What can hang from each mark
zefidob: lete teke zibegal zikeniv
zikeniv: nedi zefidob
lete: nedi nopiluf teke zefidob zibegal
nedi: masib nopiluf zefidob zibegal
nopiluf: zibegal
masib: nopiluf teke zefidob zikeniv
zibegal: lete nopiluf zefidob
teke: lete nopiluf zibegal

Each row was made from one small tree. Brackets hold a mark, then the marks that hang from it, in alphabetical order. Every link used is in the known rows. Write each row's tree.
Each row is shifted at random along 7 fixed directions that mean nothing.
Known rows
(teke nopiluf (zibegal (lete nedi zefidob))): [ -5.3   6.2 -11.8   5.3   4.8  10.5  13.6   4.8   7.8  -2.4  11.0  13.1
  -1.6 -28.4 -10.7  -8.5  -1.6  -0.9  28.2  19.0  -7.5  12.3  -4.2 -39.6
   8.4   9.6  15.4  14.0  20.3 -22.5  -6.4   2.0  -6.0  -8.7  18.1  22.0
  -2.8  26.3   4.9 -14.7   3.2  15.9]
(zefidob (lete zibegal) teke): [  0.3 -31.2   9.9   3.2   5.2  15.0   7.2 -18.3  13.4  11.0  10.5  11.5
  -1.3   2.5  -8.1 -31.0  -4.6  38.5 -11.8   7.6 -23.6  20.4   6.4  -2.0
 -22.2  16.5 -13.3  -5.9 -31.3 -14.5  34.6  13.5   2.5 -29.3 -27.8 -12.7
  16.7  38.1   5.1 -17.8 -12.5  -7.6]
(nedi (zibegal lete nopiluf zefidob)): [-18.6 -10.5   3.3  28.4  -3.3   7.8  -5.7  -1.0 -26.5  -5.6  -0.2 -25.3
  -5.8   6.2  15.3  20.6  -0.9 -14.0  -1.1 -17.6 -16.3 -13.9  -2.0   1.5
   3.0  -4.7   4.3  19.7 -17.9  25.3   3.8 -18.3  15.6   5.1 -11.6  -6.9
   6.5 -10.6   8.0 -10.2  -8.1   3.4]
(zefidob (zibegal (lete teke)) (zikeniv nedi)): [ -4.2  17.3 -10.1 -19.1   6.3  -8.1  -1.8   6.6 -10.6  -9.9 -11.7   9.6
   1.3  -7.7   0.2  10.8   5.4 -24.1  21.8   0.9  16.3  -0.2  -1.9  -5.3
  10.6 -12.9   7.1  10.0  20.3  -9.3 -15.1  -6.6   2.4  20.6  15.6   6.6
  -8.9  -5.2 -13.5   3.7  12.3   4.0]
(masib (zefidob (lete zibegal) (teke nopiluf) zikeniv)): [ -4.0  -9.5 -17.9   4.2 -13.5  -4.5  -5.1 -16.3  14.7  -3.6  19.5  -8.5
   2.5  -1.9   2.2   3.5  -0.5  -2.8   6.5  -0.2  -7.0  -0.5  -5.2 -17.7
   3.7  24.4  19.8 -13.6 -13.9   4.2   2.6  11.0  17.5  -7.8  18.0   5.6
 -12.2  27.8   6.1 -21.2  -6.0  15.5]
(masib nopiluf teke (zefidob zikeniv)): [ -0.9 -13.9   2.8  -3.5  -5.4  -1.7  -1.0 -10.8  17.3  -7.0   3.5 -11.7
  -2.7  -6.6  29.6 -12.8   0.4   0.6 -14.0  -8.3   2.8   2.0  12.5  -0.5
 -13.6  -1.4   4.9 -28.4 -15.1  30.2  -7.4  16.1   5.3   1.3   1.8  -1.5
  -9.8  12.6   3.8 -11.1  -5.4   0.1]
(zibegal (lete (nedi masib) teke zefidob) nopiluf): [-14.7   2.8   4.4   8.3  -1.2  19.0   8.6   6.3 -17.9 -17.3  -2.3   3.0
   0.6 -11.9  10.6  -1.2   3.2  -2.1   8.7   0.2 -13.3   9.1  -2.2 -22.8
  -1.6 -14.2 -13.5  33.7  -7.1  -9.6   0.4 -22.0   5.8   2.2  -5.7  -0.4
   3.8   8.0  -4.0  -6.8   8.8  -8.2]
(zefidob (lete nopiluf zibegal)): [  3.6  -1.3  -4.0  -0.6   5.3  -2.2   3.1  -2.6  -8.9  -6.4   3.2   2.4
   5.4   6.7   9.0   0.0   5.5  -3.8  -2.5  -3.0 -15.4  -0.3  -5.7   9.8
  -2.1   5.0  -7.9 -14.9  -2.0  -9.9  16.9  -4.5   0.0   4.5  -6.3 -13.2
   2.7   3.0  -3.6 -13.9  -7.3  -8.3]
(zibegal (lete (nedi masib)) nopiluf): [  9.1  13.9   8.8  -1.6  -0.1  15.4  10.9   6.9  18.3   5.1   5.1   9.3
   4.2  -4.3 -28.8  -8.9  -4.8  22.7   8.2  18.8  -9.0   9.7  -7.6  -7.7
  -1.4  17.6  -5.0   0.8  24.9 -23.8  16.0  -1.3 -16.7 -16.6   6.9  17.7
  -0.1   6.8  -5.5   9.4  -3.2   9.8]
(zefidob teke zibegal zikeniv): [ -7.3   5.7  -0.7 -20.6   1.5  21.9   8.7 -10.8  31.5  -2.5   4.0  25.4
   6.1 -27.0 -12.6 -19.6   0.1  12.6  22.9  20.9   5.6  17.4   2.6 -31.0
  -8.9  13.3  23.2   1.3  14.7  -8.3   5.7  22.1   2.8 -21.6  12.5  24.4
  -0.3  43.6  -6.0  -4.1  -1.2  29.8]
(zefidob (teke lete (zibegal nopiluf))): [-17.1 -14.7   3.0 -11.4  16.9  13.6   3.8 -10.5  -5.7  -7.5  -5.5  20.6
  -8.4 -17.9   1.5 -26.1  -5.9   5.7   0.4  17.0  -7.2  15.8   5.1 -12.1
  -8.4 -24.8   2.1  15.9   6.6  -1.6  10.9   6.9   3.5 -14.5 -22.4  -2.2
  26.5  13.7   8.1  -3.2  -3.1   8.8]
(zikeniv (nedi nopiluf (zefidob teke))): [  1.7   4.5  13.8   7.1 -11.6  11.2   7.9  -2.0  26.5   1.7  -1.7  -4.1
   9.1 -10.8   4.1   3.3   0.6   4.5  -2.8 -11.5  -2.8  -2.8   2.4  -6.0
 -11.2  19.8  12.0 -16.5 -12.6  13.6  -1.3  15.6  -1.6 -10.3  13.0  12.1
  -4.6  20.4   1.9   4.8  -6.3  11.4]
(zefidob (lete nedi) teke zibegal): [-13.8 -10.0  14.5 -32.1  30.5  21.2  28.0  -2.5  -1.6   3.6 -21.6  43.6
  -9.3 -21.3  11.1 -21.9   7.7   5.7  25.1  13.6  20.0  30.0  23.6 -24.0
 -19.1 -26.7 -10.8   8.8  19.4 -16.4 -25.6  21.6 -16.8   1.6 -10.7  -2.5
  13.4  13.9   3.4  14.8   0.4 -12.4]
(lete nedi zefidob zibegal): [  8.3  14.8 -15.9  19.3  -8.6 -13.4   8.7  14.6  -7.0  -7.5  14.3 -12.1
   6.0  -9.1  12.0  18.2   7.1 -20.5  19.4 -10.6  -6.0  -6.8  -8.7 -18.5
  13.2  19.5   6.0  -3.8   2.2 -14.7 -12.1 -14.1  -3.1  20.1  27.3   2.9
 -27.0   7.2  -7.0 -21.9   9.5  -6.5]
(zibegal nopiluf (zefidob (lete nedi) teke zikeniv)): [ 15.3   0.1 -17.0   0.8 -24.2 -29.7  -8.3 -13.7  -3.9   1.4  19.2 -23.3
  -0.1  22.5 -17.3   9.8  -1.8  -3.5   1.8  -6.3 -24.7   2.4  -7.1  -1.3
  -0.3  21.6 -11.4  -8.2  -4.5 -34.6  14.2 -17.9   1.1  10.1  22.5  -9.6
 -16.1  -2.8  -8.5 -14.3   8.8 -11.5]
(masib nopiluf teke zikeniv): [  1.9   2.3   7.2 -14.1  12.7 -26.3 -19.6  12.7  -1.7   4.9 -18.0  -0.4
 -27.9 -10.6  -0.9  -6.5  -2.3  -2.1   0.7   0.2  51.2  22.0  22.3   2.8
   0.6 -35.1 -14.6  20.8   0.7  19.2 -37.8  11.5  -3.1   8.1   6.6  21.9
 -22.5 -11.5  -3.1   8.3  30.1 -18.4]
(lete nopiluf teke zibegal): [ 19.3  20.0  -6.8  -5.2   4.5 -23.2   7.3  15.6  -8.6  -9.2   7.5  -7.4
  17.3  -0.9   2.7   5.4   9.1 -20.6   2.7   0.0 -16.0  -8.9 -17.3   9.3
   8.6  11.4  -4.6 -21.0  24.3 -31.0   7.4 -20.2 -13.7  22.1  18.3 -12.9
 -13.9 -14.1 -16.2  -5.8  10.1 -10.6]
(zikeniv (nedi (masib teke) (zibegal lete nopiluf)) zefidob): [-21.3  -2.4  13.5  22.7 -10.5  23.0 -15.0  -2.9   8.7  -5.6 -10.8 -13.9
  -2.7  -5.6   2.5   7.4  -2.7   8.1  -5.2  -9.9   2.7  -6.1   1.8  -0.1
  -0.4  -1.6  12.8  23.8 -41.6  43.8   8.3   4.0  25.6 -16.4 -10.3  22.2
   2.8  22.6   2.7  -1.4  -6.7  18.2]
(zikeniv (nedi (nopiluf zibegal)) zefidob): [ 11.0   8.3   0.7  10.5  -9.8 -11.2 -11.7   2.1   8.3   2.0  -2.5 -18.2
   9.5   8.1   0.3  11.1   0.2  -6.1 -17.1 -12.2  -3.6 -15.2  -4.9  25.2
   2.3  12.2   5.3 -22.7 -13.4  17.8  11.0   3.0   1.1   4.1   4.7   3.7
  -7.9  -3.4  -4.9   0.7  -5.1   1.6]
(teke (lete (zefidob (zikeniv nedi))) nopiluf zibegal): [ 11.0  -6.3 -21.7  -0.3  -4.4 -14.7  -2.0  -6.1   5.5   5.8  14.9  10.2
  -5.7   4.1 -18.1 -11.8  -9.3   7.3   0.8  11.3 -13.0   4.2  -5.5  -6.5
   9.1  10.1   1.0  -7.1   2.9 -27.7   9.9   3.1  -3.3  -6.6   2.6  -4.1
   6.1   6.6   8.1 -16.0  -1.1   0.7]
(masib (teke nopiluf (zibegal zefidob)) zikeniv): [ 10.0 -17.3 -12.1  13.4  -9.2 -28.9 -16.9  -7.6   0.3   5.8  16.8 -24.7
 -15.2  12.2  -5.9  -6.5  -9.7   5.8 -19.1  -0.9  -9.3  -4.1   0.4  10.5
   3.3   2.9  -4.2  -9.9 -11.1   2.4   9.6  -4.7   2.9  -2.0  -0.4  -6.2
  -5.6  -6.8   6.6 -16.8   4.4  -4.1]
(zefidob lete teke zibegal (zikeniv (nedi masib nopiluf))): [ -7.1 -17.3  16.5  -4.3 -10.9   6.6  19.0 -13.0  10.6   3.8  -6.4   8.8
  -8.2   1.6  13.2   7.1   3.5   6.6  13.5 -19.7   7.4  10.0  16.8 -20.6
 -19.4   8.2  -8.0 -13.8 -27.6   2.3 -25.7  23.3  -2.2   7.4  18.7  -4.0
 -11.0  23.3   7.7   2.2  -4.1 -14.0]
(zikeniv (nedi masib nopiluf zibegal) zefidob): [ -9.9  12.5  20.9  17.1 -15.0  18.8   3.7   7.0  15.8  -7.7 -13.8  -9.7
   7.7 -17.6  18.1  17.0   4.8  -6.4   0.8 -21.2   9.0 -12.7   3.8  -4.4
  -4.7   3.8  18.2  -2.2 -26.4  43.5 -13.6  12.6   8.0   1.7  14.2  22.4
 -11.8  20.2  -1.8   6.6  -4.2  13.8]
(zikeniv (zefidob (lete (nedi masib) nopiluf teke))): [  5.4  -3.8  10.2  -9.0   0.0   8.4  -5.6  -3.9   3.0   2.1  -4.9  16.0
   1.1  -0.2 -17.4 -29.9   1.6  33.3 -13.1  13.0 -10.2  25.9   5.5   4.1
 -14.7  -9.9 -29.4  23.3 -28.4 -22.5  28.8  -3.6   2.4 -20.5 -24.1   0.2
  10.0  25.2 -11.9  -6.0  10.9 -19.1]
(nopiluf (zibegal (zefidob (lete nedi) zikeniv))): [ -8.5   2.1  -3.9 -12.5   9.8  18.7  13.5   0.1  -9.6 -10.1  -1.8  11.1
   8.8 -13.4  19.1  -7.8   5.8 -10.9  11.2   6.9  -1.5   1.3   3.5 -12.6
  -3.1 -13.5   8.0  -2.0  19.9   2.6  -6.6  -1.7  -3.5  11.0  -4.0  -2.2
   7.7   4.9  -3.8  -0.9  -6.8   5.2]
(teke (zibegal (lete (nedi (masib zikeniv) nopiluf zefidob)))): [ 10.2 -22.7  25.6  11.2  11.0   4.3  24.9  12.6 -10.8  25.9  -7.0   3.2
 -16.2  15.8   3.5  -2.8  -4.6  21.4 -11.8  -9.8   8.2  -2.3  15.8  10.4
 -11.3  -7.6 -30.2  -9.6   0.9  -1.5 -25.7   3.9 -30.7   8.4 -17.1 -24.4
   8.4 -33.2  17.3  22.6  -8.1 -31.9]
(teke (lete (nedi masib) (zibegal zefidob)) nopiluf): [  8.3   0.2  -1.9   4.4  -3.2  -3.3  21.5   6.3  -0.9  -2.5  12.0   3.3
   2.0 -10.1   0.5  -8.4  -0.6   1.2   8.2   6.7 -19.5   3.3  -3.2 -19.8
   1.2   6.0  -4.4  -8.9  14.0 -26.2  -5.2  -5.4 -17.9   8.6  14.2  -4.1
  -3.4   5.7   3.0  -5.9   1.7  -8.5]
(teke (lete (nedi masib) zefidob) nopiluf): [ -7.4  16.1 -12.3 -12.0  -3.8  11.0  11.7  -2.7 -10.9 -39.2   1.6  10.1
  19.2 -15.1  36.5  -6.1   6.5 -27.9  -8.8   3.8 -25.9 -13.2 -12.9  -1.6
   1.7 -22.3   9.2 -20.6  25.7   3.0  12.1 -12.8   1.0  17.0  -0.4 -11.7
  15.8  -3.0  -5.0  -6.4  -9.1  11.6]
(nopiluf (zibegal (lete (zefidob teke zikeniv)))): [ -2.7 -21.3 -13.5  21.3  -4.5   4.8  -6.5 -12.8 -14.1  -2.1  17.5 -18.9
   8.8  29.0  17.9  12.2  -2.5  -3.5 -21.9 -11.8 -24.9 -24.9 -12.3  21.9
   4.5  19.0   4.1 -24.0 -15.8  16.6  25.3  -9.8  14.7  -1.7 -23.4 -31.7
  14.7 -16.5  11.4 -14.3 -26.9   3.5]
(zikeniv (nedi nopiluf zibegal) (zefidob teke)): [ -9.7 -13.7  11.5  26.2 -14.9 -13.0 -24.9  -5.3 -10.0   1.6 -11.9 -23.2
 -12.4  11.5   5.9  14.7  -0.9  -0.1 -20.5 -29.8   3.3  -4.0   9.6  18.1
  -5.7  -8.3 -10.1  20.4 -66.9  34.4   3.8   0.3  25.3  -1.3 -11.5   0.1
  -3.6   8.7   3.1 -10.8   7.8 -14.2]
(nedi (zefidob teke) (zibegal nopiluf)): [-13.7  16.6  18.9 -17.1  14.8  14.2   1.2  12.2  -3.1  -2.5 -20.6   8.8
   8.0 -23.4  -2.6  -8.2   3.2 -11.4   4.2   9.6  16.7   1.8   3.7  -1.8
  -4.2 -28.4  12.7  26.1  23.9  14.5 -13.9  -0.1  -3.2   1.1  -3.3  15.3
  12.4  -8.0  -5.2  27.2   9.6  14.7]
(zibegal (lete (nedi masib)) nopiluf (zefidob teke zikeniv)): [ -7.0  -5.4  -6.3  25.8 -22.1   8.1  17.2  -5.4  -2.4  -2.0  14.1 -20.4
  -6.8   9.4  14.0  38.3   1.0 -11.9  26.5 -21.1  -9.5 -10.6  -1.4 -33.8
   5.5  31.0   7.1  -5.1  -2.7   0.3 -25.1  -7.5   2.1  10.0  28.6  -3.5
 -19.7  -5.9  12.2  -3.6  -9.7   2.3]
(zefidob (lete nopiluf (teke zibegal)) (zikeniv nedi)): [ -5.3   5.6 -10.8 -18.8  10.9   6.1   1.0  -2.2  -5.8  -9.4  -9.0  25.2
  -1.9  -0.6   2.6  -0.5   4.5  -6.9  13.8   4.3   8.7   6.1  -1.0  -4.9
   4.8 -11.3  -2.7   5.9   5.7 -12.9  -2.0   1.5   6.2   2.7  -5.7  -3.0
   9.0   3.7  -3.2  -3.3  -0.5   0.0]
(zikeniv (nedi masib zibegal) (zefidob lete)): [ 10.8  -0.3  18.3   8.1  -6.9  -1.1   8.7   7.0  15.9  18.8  -9.4  -4.6
   0.4  -0.5  -1.1   8.6   2.1  10.9   4.4 -14.8  13.6   0.8  12.0   3.1
  -6.8  15.5  -0.2 -14.0 -20.1   9.9 -18.0  18.0 -12.0   3.7  13.0   8.6
 -18.1   9.3  -0.5  12.7  -1.1 -10.4]
(nopiluf (zibegal (lete nedi) zefidob)): [  2.9 -10.4  -1.5  20.5   9.7  14.4  21.2   6.0  -5.4  11.2  10.5  -8.7
   4.3   8.1  14.1  14.4   0.7  -2.4   7.4  -4.4 -11.0 -15.6  -2.6  -2.4
   5.1  23.7   7.1 -24.3  17.4   3.2  -7.3  -1.3 -15.0   4.0  -4.5 -14.5
   3.1 -18.1  14.2   2.6 -24.8   1.1]
(zikeniv (nedi masib (zibegal (lete nopiluf))) (zefidob teke)): [ 21.6   3.9  17.9   0.0  -8.1  -8.6   4.6   4.3  19.2  19.6  -4.7  -7.8
   9.1  13.6 -22.9  -3.1  -0.4  21.3 -11.9  -2.1  -8.5  -1.6   0.4  20.3
  -8.3  21.9 -12.3 -19.7  -9.1 -15.9  10.6   3.3 -18.5  -2.0   5.4  -2.2
  -6.2  -4.7  -7.6  18.9  -0.3 -12.7]

Write each row's tree
[ -2.0 -18.1   4.4  13.3  -1.9   5.2  14.3  -6.5  18.5  12.9   1.2   3.3
 -12.9 -16.1  13.4   4.5   1.2   5.9  17.3  -8.6   8.0  16.2  19.3 -31.1
  -9.2  20.0   6.7  -8.5 -16.8   6.6 -24.4  26.5  -4.4 -12.2  11.0   6.2
 -14.6  23.1  15.7  -5.3  -2.2  -4.0] | (zikeniv (zefidob (teke nopiluf)))
[ -3.3   7.0   2.4  -4.7 -11.9 -22.2 -22.8   2.8 -15.1  -4.3  -5.2 -13.4
  -6.9  -0.8  -9.1   3.2  -0.5  -6.8  -6.9  -3.5  19.9   2.3   1.3   3.5
   3.8 -25.5  -5.4  28.6 -13.3  10.6 -13.8  -8.0  10.8   9.0  14.0  13.0
 -13.3  -4.3  -7.5   5.0  26.4  -6.3] | (nedi (masib zikeniv) (zefidob (lete nopiluf) (teke zibegal)))
[  1.7   7.2  -8.6  16.3 -15.0 -24.4 -17.9   4.4 -30.2 -18.3   1.5 -21.3
  -2.2  12.2  16.4  15.3   4.0 -20.8 -18.7 -21.8 -11.1  -8.7  -5.6  17.8
   4.3 -17.4 -19.7  12.2 -24.8   4.5   8.9 -27.4  13.5  20.6  -1.2 -12.1
  -7.8 -13.9  -9.0 -20.9  15.7 -21.4] | (lete (nedi nopiluf) zefidob)
[-18.7   6.0   2.1  20.7   0.6  36.8  -4.0   6.6  -2.8  -9.9  -3.2  10.8
   1.4   1.2  12.1  11.3   0.6   7.0  -4.0  -3.6   9.1 -15.0  -6.2   1.6
   8.7  -4.6   8.7  23.2 -15.5  34.2   6.7  -1.8  19.5 -18.0 -26.8   6.8
  17.3   1.0   7.9  -0.7 -15.3  17.7] | (lete (nedi masib zibegal) zefidob)
[  6.7   5.9   5.0  -7.1   8.2   6.8  -2.2   4.7  11.7  11.4  -8.7   9.8
  -4.3   9.0 -22.7  -7.5  -6.1  19.9  -5.1  13.9   8.1  -0.1  -1.2  13.6
   4.7  -2.6  -6.3   4.8  14.9  -7.7   7.3   0.7 -10.2 -13.2 -14.3   5.5
  11.9 -16.3  -0.4  20.0  -3.0   2.9] | (zikeniv (nedi (masib (teke (zibegal (lete nopiluf) zefidob)))))
[-16.4  -6.6   7.6 -19.8  23.8  29.2  12.8  -1.0 -12.3  -8.4 -15.1  25.9
  -1.3 -23.8   7.8 -28.9   0.9   5.1   3.5  20.8  -8.2  21.0  10.0 -15.4
 -10.7 -35.8  -8.0  31.7  20.2 -11.2   5.3  -8.6  -3.9  -9.8 -32.9  -5.5
  30.2   2.7  -1.8   7.7   3.5  -1.0] | (zibegal (lete (teke nopiluf)) zefidob)
[-19.3  -3.0   6.1 -10.4  21.4  12.9  -8.0   3.7  -1.7 -11.3 -10.9  15.6
  -6.4 -28.5   7.5 -24.8  -0.8  -1.0  -1.3  18.7  16.2  15.7   8.4  -9.1
  -1.8 -34.3   6.8  24.1   6.1  21.6  -2.5  10.0   8.3 -11.8 -15.2  18.9
  13.3  15.9   2.6  -1.7   7.6  11.9] | (masib (teke (nopiluf zibegal)))
[  7.7   4.2  -7.4 -14.0  18.7   9.5   5.0   3.5   0.0   1.0   1.0  18.2
  12.7   0.0  -2.5 -18.1  -1.5   4.4 -11.4  18.3  -8.5  -6.0 -10.2  15.7
   3.6  -5.5   1.9  -6.5  29.1 -16.7  20.6  -7.6  -8.4  -9.0 -28.8 -18.5
  25.1 -17.8  -3.0   7.8  -7.7   6.2] | (lete (teke zibegal) zefidob)
[-12.3  -2.8  16.4   2.9   8.2  20.2   8.4   6.8  -0.6   8.8  -8.2   7.0
   0.0  -8.3  -3.8   2.9   0.9   3.9   9.0  -1.9  11.9   2.7   4.1 -11.0
  -3.0  -2.8   5.4  22.0  -3.4   9.8 -17.3   4.1   2.2  -5.8  -4.1   5.8
   6.8   1.5   7.2  11.4  -1.4   4.7] | (nedi nopiluf (zibegal (lete (zefidob teke zikeniv))))
[ -4.8   4.1  -9.2 -27.0   5.1   2.4 -22.4 -13.6   4.0  -3.6  -5.1  20.1
  -1.6   2.6 -20.5 -14.6  -3.2   9.6  -4.0  17.2  14.9  14.7  -0.7  10.1
  -0.2 -15.3   1.7  19.0   3.8  -2.9  21.2   5.8  17.7 -19.0 -16.7   9.0
  13.1   9.2  -9.7   1.3   5.8  13.6] | (zefidob lete teke zikeniv)
[  6.0  -3.3  -8.0  13.2  -0.8 -19.8   6.5   6.5  -5.2  10.6  11.6 -16.6
  -4.5  -4.9   3.9  19.4   1.2 -18.5  19.8  -6.3   4.3  -1.0   1.9 -18.5
  10.1  17.5  10.8 -12.1  12.4  -4.2 -29.9   5.3 -11.4  13.8  32.9   6.0
 -24.3  -5.3  10.7  -4.8   3.7  -4.6] | (teke (nopiluf (zibegal (zefidob lete))))
[  3.6  10.7  18.9 -16.3   8.7   7.7  -8.2  10.7  27.1  19.7 -10.1   3.8
  -4.6  -5.8 -28.7 -11.0  -5.9  23.0   0.9  16.9  40.6   6.8   7.0   4.7
   1.0  -6.2   8.8  12.9  16.3  18.5 -22.4  18.3  -8.5 -15.8   4.7  32.3
  -6.5  -5.7   0.0  32.7   6.0  12.8] | (nedi (masib nopiluf teke zikeniv) (zibegal (zefidob lete)))
[ -4.1   7.0 -15.7  -7.6 -10.6 -17.4  -6.9  -8.9  -5.2 -15.7  -3.5  -4.4
  -1.2   6.1  18.7  22.8   5.3 -29.8   9.0 -17.3   7.3 -12.0  -0.5   2.1
   4.9  -0.4  10.4 -17.0  -0.9   8.9  -9.2   1.6  11.5  22.4  19.4  -4.8
 -12.9  -3.8  -6.3  -7.2   1.9   4.4] | (zefidob teke zibegal (zikeniv nedi))
[ -6.3  -3.9  16.9  17.2 -12.9 -10.9  -3.1   5.9 -19.1  -3.8   1.2 -32.5
   1.8  -3.7   7.1  12.1  -0.2 -11.8  -7.9 -15.0  -5.6  -7.1  -0.8  -2.5
  -2.4  -9.4  -3.1  13.8 -15.2  17.0 -13.6 -14.4   1.8  16.7  17.8   2.4
 -14.5  -6.5  -1.4   3.2  14.0 -10.0] | (nedi masib (nopiluf (zibegal lete (zefidob teke))))
[ 11.1  -0.7 -14.3  22.4  -1.5 -24.3  -6.8   6.2 -14.5  10.6  14.3 -15.7
  -6.0  30.2 -14.4  31.5   1.6  -6.3   8.6 -10.5  -5.8 -12.8 -14.8  10.5
  18.8  31.0  -9.7  -5.5  -5.4 -21.3   2.7 -13.2   1.2   4.9  11.7 -11.7
 -14.0 -21.4   6.5 -12.0  -2.8 -11.3] | (zefidob (zibegal (lete nedi nopiluf teke)))
[ -5.6  -9.7 -26.1  11.9 -21.5 -22.8 -23.9 -22.4 -11.7 -22.9  19.8 -20.6
  -2.1  14.3  11.5   9.6  -4.3 -19.6 -17.9 -10.9 -25.8 -17.5 -14.1  10.2
   7.1   3.3   9.8 -13.7 -20.3  11.0  29.1 -10.4  28.4   3.4   3.0 -13.8
   3.0   3.3   2.1 -32.9  -3.5  13.1] | (zefidob (teke nopiluf zibegal) zikeniv)
[-19.0  15.9  -3.1 -25.7  27.5  23.3  -5.7   5.1  17.2  -3.1 -18.7  23.1
   0.8 -24.7   6.4  -4.9   2.5 -10.7  13.4  22.8  44.8  -2.1   3.3  -2.7
  11.3 -22.7  36.0   9.4  40.4  36.8 -20.8  22.3   7.6 -13.6  -9.1  26.8
   9.0  -4.7   2.9  23.8  -6.3  38.5] | (masib teke (zefidob zibegal))
[ -5.5  13.4 -22.1 -13.1  -1.0  -0.1  -0.2  -3.8 -15.2 -20.8   3.2  10.1
   7.7   0.8   8.6   1.7   3.1 -21.8   7.1   6.2 -12.2  -6.8 -11.7  -2.8
   9.1 -11.9   5.9  -0.2  20.8 -12.6   8.3 -14.3   6.5  13.9   0.6  -8.2
   9.4  -6.2  -5.4 -10.0  -3.5   8.3] | (teke (lete nedi (zefidob (zibegal nopiluf) zikeniv)))
[ -6.2  -3.1   0.0   4.9   7.0   9.9   9.3   1.3   0.8   0.0   3.6  -5.4
   6.0 -13.3  15.9   4.1   1.8 -10.7   8.4   0.9   0.9  -5.6   1.6 -12.3
   0.7   5.6  19.0  -8.3  15.0  14.0 -10.7   5.0  -3.6   0.9   3.6   1.5
  -1.2  -0.2   5.3   3.1  -7.2  11.6] | (nopiluf (zibegal (zefidob teke)))
[  7.4 -22.7  15.8  11.5 -16.1 -11.6  -4.5  -5.1   8.4  25.3   8.6 -15.3
  -8.8  14.6 -12.5  -3.2  -4.6  25.8  -7.3 -11.9  10.0   5.9  11.8  -0.2
 -11.0  14.9 -10.2   2.3 -39.1   5.4 -12.0  12.8   1.0  -6.4   8.8  -0.9
 -15.8  12.5   7.0  -0.4   6.3 -15.4] | (nedi (masib teke) (zefidob lete zibegal zikeniv))
[  3.2   2.6  -0.4 -12.8  -5.9  -7.1 -13.1 -12.6  -2.6  -9.2   0.9 -10.8
  18.3   4.8   5.7 -10.2   1.7  -7.1 -26.5  -1.0 -16.7  -8.0  -7.0  27.6
  -9.3  -7.6   5.4 -15.0  -0.6   7.3  29.2  -6.0   8.3   0.0 -10.3 -11.4
  11.8  -2.0 -11.0   1.2  -2.5   7.8] | (nedi (zefidob lete teke))
[ -9.3  25.6 -14.0  18.6 -10.9   3.2   0.0  16.7 -12.0 -22.2   4.2  -7.0
   5.7 -15.4  19.7  27.9   7.9 -28.2  20.7 -10.7  10.7 -14.2 -11.7 -21.3
  20.8   0.3  16.0  18.2   1.5  12.8 -19.4 -15.4  12.5  17.4  23.3  16.2
 -22.3   4.7  -7.6 -12.7  10.7   8.6] | (lete (nedi masib) zefidob zibegal)
[ 11.0   6.0 -15.4  -0.5 -10.1   0.5  -4.7  -6.0  19.4  11.2   8.9   8.7
  -1.3  17.0 -26.0   3.9  -5.4  15.7   7.5   5.5  -3.9   1.6  -5.5  -1.4
   5.0  29.1  -1.0  -4.9   0.8 -22.5  14.7   3.5  -0.6 -14.2   2.9   4.3
  -2.1   4.9  -0.9  -5.5  -6.0   5.5] | (lete (zefidob (zibegal nopiluf) (zikeniv nedi)))
